Each row has a class, written after it.
[ -4  15 -12  14 -18  27  19  19  -4 -12  88  -3 -15  40  56 -11 -47  12
  -6   1 -27 -33  39  25  33  18 -32   5  26 -23  -9   7  39   1  55   4
 -18 -22  -8  -6   5]  <152>
[  2 -38  -7 -24 -17  30  36  12   1  -4 -52 -14 -16  -7  15   1   1   0
  43  23   3   2 -52 -27  28   8 -17  25  10  -5 -19  -6  39  18   8 -33
  -4 -22 -35 -11  15]  <152>
[  45  -75   19   50  -11   -9   -2   -6    0  -44  -12   16    0  -35
   31  -30  -52    8    4   -7    5    0 -107  -37   -5   40   20   67
    9   -6    0   -3   49  -47  -15    6   28    9   26  -15    0]  <16>
[ -8 -16   5  22   3   3  26  22  17  13 -24  17  -4  -2   8 -14  -3  13
  -9  11   9  -2  23   2  15  15  27 -17 -11 -14 -22  -8   8  -5 -12   4
 -10 -29  18   9  24]  <194>
[ 30 -51 -11  41   4  16  17  -7  29 -30 -54  -8 -13  26  15 -19 -12  -5
  25  20 -13  -6 -59 -27  -1  12  41  40   2  11  -1  -5  40 -42 -11  11
  -7  30   1   2  -3]  <76>
[ 27  -9 -19  35 -17  21  15  17   4 -15 -42 -23 -24  20   6  -2 -24 -15
  18  28  -6 -12 -28 -38  12   6  14  46  40  22 -17 -10  20  10   2 -18
  -7 -49  -3 -41  21]  <94>
[ 31 -29 -10  55   8  20 -13  -4  -1 -10  -8   3   7  19  -2  -8   0 -13
  23  21 -28 -17 -66 -10   1 -14  43  35   6  21  17  -1  12 -10   3 -11
  15 -16  14  -8  -6]  <76>
[-11  16   1  -8  16   1  -7  27  11   1 -32 -13   2 -38  -7  -2  13   0
   7  -4 -11 -37  13  15   3 -21  15 -20  -6   1 -17 -17 -16  -1   1   1
 -11  -4   0  -6  26]  <131>
[ 54 -57  42  25   7 -14  20  11 -12 -19  -8 -13 -11   2   8 -18   3   0
  17  12  16 -35 -69 -15  12 -10   7  32  31   2  -8 -15  65   0 -17 -55
   8 -12  12   1 -12]  <194>
[  6 -26 -10  26   3  -1  25  16  32  22  -1  20 -16 -30  14 -16   0  11
 -11  10  20 -11  -3  15  12  17  20 -15   0 -22 -13  -8  -4  -8 -18   3
 -23 -33  10   7  26]  <194>
[  2 -14  15  18 -13 -10  12  36  23  14 -22  21 -28   5   8  -6   2  -5
  10  18   5  -1   8 -11  15  11  10  11 -13 -11 -12  23 -13  -4  -9  13
 -11 -30   4  10  21]  <199>
[-21  13   3  -4  24  18  -8  22  -3  -4 -33 -12   6 -21  -2  -9  14   1
  17   4 -17 -17   8  13   6 -29   8 -31  -7 -10  -6 -20  -4   5   4  -6
 -18   1  -8  -2  14]  <152>
[ -3 -14  -3  40  -2   4  17  30  15  18 -20  -5 -39 -15   7 -21  18  14
   0  24   7 -30  12   3   0  25  21   4  23  -7 -18  -2 -10  -6   1  15
 -18 -42   0   8  40]  <70>
[ 31 -61  10  56 -11  -2 -19 -11   1  13 -36 -16 -15 -43 -36 -20 -14 -16
  49  10 -33 -62 -22 -21  14   5  31  -4   4   8 -19  26   6  -6 -17 -15
   9 -45  -3  -9  10]  <76>
[ 25 -44  21  23 -11 -47  -6   5   1 -11 -41  29  19 -69  23 -26 -53 -28
  14  -7  18  36 -58 -22  19   1  22  10  12  21 -33   3  21 -42 -36  17
   0  29  29 -30 -33]  <16>
[-63 -40  -8  24 -40 -53  15  90  15 -16 -18  52 -41  -2  14 -56 -32   7
  -5 -24  29  -7  62   7  38  -6  14 -22 -73  20 -14 -41   9 -27  17 -56
 -29  21  75  18  -1]  <8>
[ -5 -40  -2  37 -41  10   5   8  21  -9 -36  -4  -4 -12  41 -10 -37   7
  29   7  -6 -22 -29 -18  15  11  38  23 -33  24 -12 -24  54  -8  17 -45
 -13  -2  34 -18  15]  <94>
[-20  -3  23 -11  21   7   1  31   0  -1 -46 -15 -15 -34   1  -7   8   8
  18   1  -7 -12   3  12   1  -7   6 -30  -3   2 -17 -16   0   5   4  -7
 -21  10 -12   5  18]  <152>
[ -8 -24   3  18  -2 -14  28  23  35   5  -9  25 -16  -5   7 -25  -9   7
  24   9   7 -20  -1   8  22  12  25  -3 -24   6 -31   8  -3 -25 -13  -5
 -25 -32  12  10  31]  <194>
[  1 -43  28  36 -19   3  13  21  23   9 -25 -24 -23   5 -13 -14   3  18
  12   6  10 -37   4  10  22  14  12 -22   9 -11 -26 -15  10  -8  -1 -15
 -14 -30   1  19  22]  <199>
[ -5 -22   8  27 -11  -9  10  51  21   6 -32   5 -20 -33   7 -11  -3  13
  20  18   5 -38   3  -2  -1   8  31   4 -11   0  -7  -6  -6  -9   6   7
 -11 -29  16   0  33]  <131>
[ 10 -57  29  36 -24 -17  -9   9  19 -14 -71  -8  22 -27  16 -26 -21   2
   4   9  32  -1 -46 -17   9 -43   3   4 -14  34 -11 -37  49  -9 -15 -23
   4   4  64 -41   2]  <16>
[-23  17  47 -51  34 -61  40 -24 -27  -1  37 -37 -36 -24 -25 -30  17  33
 -28 -41   5 -26  16   4  46  -5 -17  -1   6 -20  -6 -15   5  21  -2  24
  26  10  -6  69 -50]  <152>
[  4 -20  -7  11 -24   4  -8  14 -21   9  -8  -7  21 -11  28  10 -16  21
  11  35  -3  24  16 -38 -21  -3  -1  19  -2   0   5  -2  36  19   0  13
  14 -10  33 -29  -6]  <131>
[-12  11  14 -12  20  11  -3  11   2   0 -24  -8  -1 -26  -5  -1   4 -10
   4  -5  -2  -9   6  17   0 -17  -8 -34 -12  -1  -6 -11 -13   6  -1  -6
 -12   3  -8   6  11]  <199>
[ 47 -53   9  15 -10 -22  21  14  14   7 -43  -3 -36 -14   6   5  13  -2
  38  10 -11 -25 -69 -40  36  12  39  75  -3  -7 -23  -4  29  -3  -9 -48
   6 -31 -10  14   9]  <8>
[  2 -30 -10  53  -7  27 -14 -28   7   5 -75 -34   2 -18  22 -29 -13   7
  -5   8  -8  21 -50   1  41 -33  18  -8  36 -24   6 -31  45 -10  -1 -29
 -13  -8   1 -20 -13]  <152>
[ 19 -11   7  26 -15 -21  17  45  40  11 -30  16 -26 -15   6  -4  -2   2
  23  10  14 -17  16  -7  -3  29  41  21  -7   2 -29   2  -4 -16   0  19
 -27 -20  13 -10  37]  <70>
[ -5 -33  28  22   1  15   6  37 -50 -11 -53 -43 -47 -27 -19   2  61  -6
   2  26  24 -34 -34  15  11  26 -40  12  57 -42  -1 -10  -2  27  13 -48
  26  -8 -22  23   2]  <131>
[ -2 -45  25  35 -13  16   7  32   0  -4 -94 -23 -17  17  -1   8  38  15
  19  14  -3  -4 -52 -43  -8   5   9  22   9  -1  -4 -18  57 -10  19 -20
  17 -28 -15 -18  28]  <199>
[  8  -1  -4  25   8  -9  12  40  24  19 -25   4   8 -19  -6   1   1  10
  21   5 -16 -37  -3  -6  19   2  52   8 -11 -12 -38   2   0 -15   8  17
  -9 -41   1  -2  33]  <16>
[  5 -18   6  36   6   4  17  43  43  13 -50   8 -21  -9   7  -6  -5   0
  15  22   4 -21  -4 -10   2  16  40  14 -18  -8 -24  -4   5 -14  -4  -2
 -19 -15   3  11  38]  <94>
[-19   7   9  -3  17  10 -10  14  -2   1 -45 -15   5 -30  -3  -4  15  -6
   7   1 -12 -14   1  19   7 -29   3 -33  -4   1  -7 -23  -5   3   1  -6
  -5   5  -9   1  11]  <76>
[ -3 -26  19  19  -9 -22  15  35  22  12 -42  22 -16 -31  13 -20   4   5
  25  10   8 -20  13   7  13   4  28   4  -1  -6 -13  -5  -3 -23  -3  16
 -18 -17   8  -3  24]  <70>
[  5 -35   6  24 -17 -14  17  45  49  15 -61  40  -2   0   9 -11 -14  12
   0   9  16   9   8   1  24  15  35   5 -20  -5 -44   2   3 -14 -21   3
 -15 -18  34 -11  39]  <16>
[-65  -3   7 -56  -4 -34  19  -3 -26  23  10  35  11 -28 -20   6  13   9
 -57  12  42  80 104 -28 -36   3 -28 -30  19   4  17 -22  10  25 -29  34
  -6  25  -3 -33   9]  <76>
[-13   4   5 -11  32  16   1  30   6   1 -55 -12   1 -37  -5  -7  14   0
   6   0  -7  -8   1  17  -5 -28   9 -30  -1   0 -11 -32  -8   7   3 -18
 -16   8  -3   1  15]  <152>
[-11  14  -6  -4  18  11   6  20  -4   0 -42  -5  -1 -49  -3  -5   7  -2
  21  -2  -4 -35  -4   8  -3   3   7 -41 -18  12 -27 -19 -21   7  -7  -4
 -13 -11 -11   5  22]  <52>
[ 11 -37   6  38 -18  -8  19  33  32  12   4   8 -20 -27   2   9   9  10
  34  29  11 -26   7   8   7  35  24   0  11 -12 -27 -10   1  -6  -6 -12
 -25 -30  -1   7  30]  <131>
[ 53 -46  13  30   4  14  -1  39  -7 -19 -44 -19   3 -26   4 -24 -24 -19
  59  16 -11 -52 -69 -11   6 -15  47  -6  -8  15 -22 -12  29 -14 -16 -27
 -21   8 -13  17 -16]  <52>
[ 16 -21  28  -1 -32  34 -24  46  -3 -34   6  17  22  31  13  12  -6 -11
  21  15   1 -20 -60 -25   1   1  27  12 -19  28  -7 -20  39  12   7 -20
   1  35   6 -12  -6]  <199>
[ -2 -23   9  22  -9 -11  29  39  25  13 -15  30  -8 -18  11  -7   2  19
  14  17  21 -26  13   2   2  12  18   2  -6  -3 -13 -13  -2  -4  -1   5
 -16 -37  19  -5  33]  <52>
[ 38 -29  -2  27 -14   2  14 -22  41 -19 -58 -14  17  10  12 -26 -37 -10
  37   0   1 -16 -33 -34   1   9  26  34 -19  31 -46   7  24 -39 -20  26
  -1 -24  33 -44  37]  <70>
[  4 -14  -3  30   0  -8  12  40  24  23 -35  10   1 -18  18 -17  -1  19
  24  21   8 -25  -6  13   3 -14  23  -9  -9   5 -27 -10   7  -9   1  -3
 -24 -28  13  -7  25]  <52>
[ 10  -6  -5  26  -5 -19   4  48  10  -2 -20  28 -16 -25   4 -13   0 -12
  14   5   5 -40  18  -3   8  18   9   8  -9  -6 -17  -5 -28 -16  -6 -11
 -14  -9  11   5  27]  <52>
[-23   1   2  -2  30   6  -3  23  -3   0 -44 -18  -7 -57  -5 -10  16  -9
  10  -2  -8 -16  -5  14   8 -22  -1 -27  -2  -4 -16 -16  -5  -7   2 -15
  -7   4 -11   6  11]  <131>
[  7 -38  -3  36  -7 -17  22  14  34  24 -32  33 -15 -12   4  -8   2   0
  17  31  12  -6   7  -7   6  15  28  -5  -9  -4 -23  -4  -7 -16 -29   4
 -19 -32   6  10  24]  <8>
[-15   3   7  -5  15  10   0  29   2   3 -41  -2 -12 -43  -1  -6   6   3
   3  -5   6 -16  -4   8   0   1  -4 -20  -8   5 -27 -11  -9   7   2 -19
 -12   0  -1   2  20]  <52>
[-10  14   4  -1  26  13  -6  35   7   5 -34  -6  -4 -28  -6   0   4  -6
   6   5  -1 -20  -2   9 -11  -2   4 -24  -8  10 -25 -17 -12   7  -7  -2
 -11   5  -8  -5  27]  <94>
[ 39 -21  24  32   1 -10  -4  14   4  -4 -21 -19  21 -29  14 -22 -14   2
  -4   6  11 -22 -65   4  -7 -19  41  21  22  -8 -33 -29  52  -5 -11 -12
   2 -12  12 -24   1]  <94>
[ 13 -42  22  40 -33  15  11   9  18  -8 -19 -19 -19  14  25   7 -19   5
  32  26   2  19 -56 -29 -13  43  20  28  21  26 -43  22  26 -11  -3  40
  -5 -42   4 -35  11]  <94>
[ -2 -20   7  22  10  -1   5  -3  13 -13 -23   8   1 -18  47 -20 -30  17
  20  14  -9  -6 -37  -2 -12   7  -5  21 -15   8  -4 -13  35 -29  -4   5
  -1  12   0  -5  20]  <94>
[ 34 -71  18  42 -44  24   5  28  -7 -15 -31 -34 -24 -16  38 -36 -53  14
  31  19  28 -16 -81 -27  21  18  -1  21  10 -13 -25  13  58   3  -7 -36
  -5 -28  34 -18   1]  <199>
[ -6 -21  -5  39   8  17   1  12  23  23 -29  17  -2   2  -3  -3  18   9
   0  31 -14  -8  38   9   2   0  37 -11  -4 -30   6   0 -12 -12 -11   6
 -22 -26  -3  14  30]  <194>
[-15 -38  22  33  -8 -17  22  36  21  15 -29   0 -28 -25   2 -20  -2  22
   9   9  19 -10  10   1   6  24  30  -5 -26  -7 -26  -6  11 -11  -2 -21
 -18 -37  22  19  34]  <194>
[-15   7   2 -13  21  18   4  25  -4   3 -27  -7  -3 -26   9   5  12  -1
   9   5  -7 -14  -8  17   3 -18  10 -23  -9  -8 -16 -23  -4   4   5 -17
 -17  -4 -15  13  13]  <8>
[  9 -20  38  33  -5  -8 -11  75  -9 -16 -64  19   3 -10  12 -10   6   0
  35  45   6 -18 -27 -43  -1 -39  24  11  -5  40  -9 -31  41  19  -6 -17
   4 -12  38 -38   3]  <199>
[  11  -42   21   24  -29  -17    9  -16   -5  -19  -59    4   -8  -26
    6   -6   -4    2   33   41   46   20 -101  -25  -38   18  -33   20
   32   45  -13  -11   12   -7  -19   38   23  -30   -6  -48   -4]  <8>
[  4  -5  -4  21   1 -16  23  16  28  24 -21  19   0 -14  25 -24 -10  14
   5  31   6 -28  -1   3  13 -10  25   4  -5 -13 -37  -2  15 -15 -13  18
 -15 -40   0   2  28]  <8>
[-14   2  19 -16  21   3  -9  15 -13   2 -51  -5   4 -50 -13  -5  16  -8
  11  -9   0 -18  -1  15   3 -28  -9 -36  -2  -6  -7 -16 -12   4  -5 -21
  -7  11 -14  10  -3]  <52>
[-26   6  -6  -4  32  16  -9  32  -4   7 -50 -11  -7 -34  -3  -6  15   1
  15   5 -13  -6   8   6  -2 -23  -2 -40 -12  -2  -9 -10  -3   2  -2  -7
 -12  13  -7   3  14]  <76>
[-26   9   2   4  39   6   8  16  -2   5 -38  -3  -3 -38   0 -15  -5  -6
  -4   0   6  -1   9   6  -5  -7  -2 -33  -5  -6 -12 -13  -5  -9 -12   5
  -9  11  -2   4  13]  <94>
[ -3  -9  13  25   2 -21  23  51  10   7 -30   3 -20 -17   6  -6  10  -2
   7   5  26 -17  14 -11   4  18  18 -21 -11 -13 -13 -10   1 -11  -6   7
 -17  -4  19   9  14]  <199>
[ -1 -54  45   1   1 -39  47  10  -2   5 -23   6  18 -13  18 -25 -45  18
  32  -6   6 -42 -19 -29  27   6  49  31 -22  12  -8 -23  51 -54   6   2
   6 -12   0   9  25]  <8>
[  6 -23   1  14  -2   6  15  22  42  21  -7  21 -13   1  12   3   5  -3
   1  23  10  -1   0  -7   3   3  15  15   0 -14  -9   8  -7  -6 -15   4
 -17  -9   7  11  16]  <94>
[ -8   4   5   6   4  15  -8  21  -3 -14 -44   4  -3 -36  12 -12   2  -8
   4  -1   0 -23 -10  12  -3 -10  -4 -24 -11   6 -14 -18  -9   5  -3 -20
 -10  -3   6  -3  16]  <52>
[  -6  -51    3    3   33   15    6   41  -22   -6 -103   -5    5   -1
  -32   -5   13  -17  -28  -39  -41  -12   -8  -27   18  -11   23   98
   13  -20   13  -23   27  -52   75  -53   51   39  -13    1    8]  <52>
[  34  -46   12   39  -26    4   -1   12   -8  -33  -32    0    4  -16
   24    3   -6  -15   32   14   13    2 -102  -31  -10   37   -4   42
   42    6  -23  -23   36  -27  -14  -13   14  -21  -20  -48   22]  <94>
[  40  -11    1   17    4   49    4  -22  -21  -43   -8  -23  -12   19
   10   10    6   -5   18    7   -1  -18 -100  -20   17   11  -22   17
   44   13   12  -26   19   21  -12  -29   13  -20  -21   -6   -9]  <52>
[ -4 -12  -6  27   6  -4  24  31  38   6 -18  17 -13 -22   7 -26   5  10
   0  12  15 -18  -9  14  -1   7  29 -13   0  -5 -27 -15  -4 -10  -8  23
 -25 -33  11 -13  35]  <152>
[ -3 -18   2  31   0  -4  21  37  17  -2 -11  17 -28  -3   8  -8  11   4
  17  18  -1 -11 -12   2  11  20  11   3   5  -5 -22  -4   6  -7   2   1
  -4 -26  -3  12  16]  <76>
[-17   7   6   3  15  15 -10  25  -1   8 -37  -4   0 -41  -6   0   5   6
   6   3  -1 -24  21   2  -7  -8   5 -35  -6   4  -9 -17 -15   8   0  -5
 -16  -1   2  -3  19]  <52>
[-13   2  13  -7  19  14 -11  29  -7   0 -26 -12   9 -37  -4  -7   7  -1
   9  -8  -1 -27   2  18   1 -21   4 -33 -15   3 -16 -24  -8   4   2 -23
 -17   9  -1   8  13]  <52>
[-18  -1  13 -15  21   6  -4  14   1   7 -36 -14   6 -42  -7 -17   6  -2
  20  -4 -12 -18   6  24   9 -26   5 -39  -5  -6 -23  -9 -14   1  -6  -2
 -18  -4 -13   0  15]  <152>
[  8 -34   7  24 -12 -20   9  43  40   8 -33  19 -15 -42  14 -12 -10  17
  18  13  12 -20 -22   4  16   7  21   9   1  -5 -28  -8   0 -21  -7   1
 -19 -11  12   3  21]  <16>
[  1 -43 -10   8 -30   5   6  10  10   1 -30  69 -51  64 -21   4 -18 -47
 -40  18   0  20  24 -80  -1  82  13 114  49  10  -8  91 -32 -44   6   2
  20  37   0 -14  15]  <8>
[  7  -9   4  22  11  -4  15  40  19  19 -29  14 -11 -21   8 -14   9  16
  14  20  11 -12   2   1  12  11  24   6  10 -12 -24 -16   4  -7  -8  12
 -14 -24  -1  -1  36]  <70>
[ -4 -38   6  41 -12  -8   7  59  32  14 -37   3  -9 -14   0  -8   0  12
  23  15  14  -4   0   7  13  -8  33 -14 -13  -8 -26  -7   4 -16   0  -8
 -29 -27  26   3  20]  <16>
[-17  14   9 -14  19  19  -4  15   6  11 -41 -18   1 -36   4  -7   9  -4
  16   2  -1 -21  22  19   1 -21  -2 -41 -12   2 -14 -11  -9   4   0   4
 -22   7  -6   2  21]  <70>
[ -1 -32  13  29 -13 -30   7  33  21   4 -48  12 -28 -15  10 -32   0  19
  -5  14  14 -13   5  -5  15  -2  -1  17   0  -1 -17 -14  14 -14 -12 -16
  -6 -26  18  -7  31]  <194>
[ -8 -10  14 -12  10  15   6  18   2  -6 -40   2   1 -31   0 -12  -7   3
  10  -9   6 -18  -9  18  -2  -7  -6 -29  -6   7 -18 -11 -12   1  -6  -8
 -10  -5   0  -2  17]  <52>
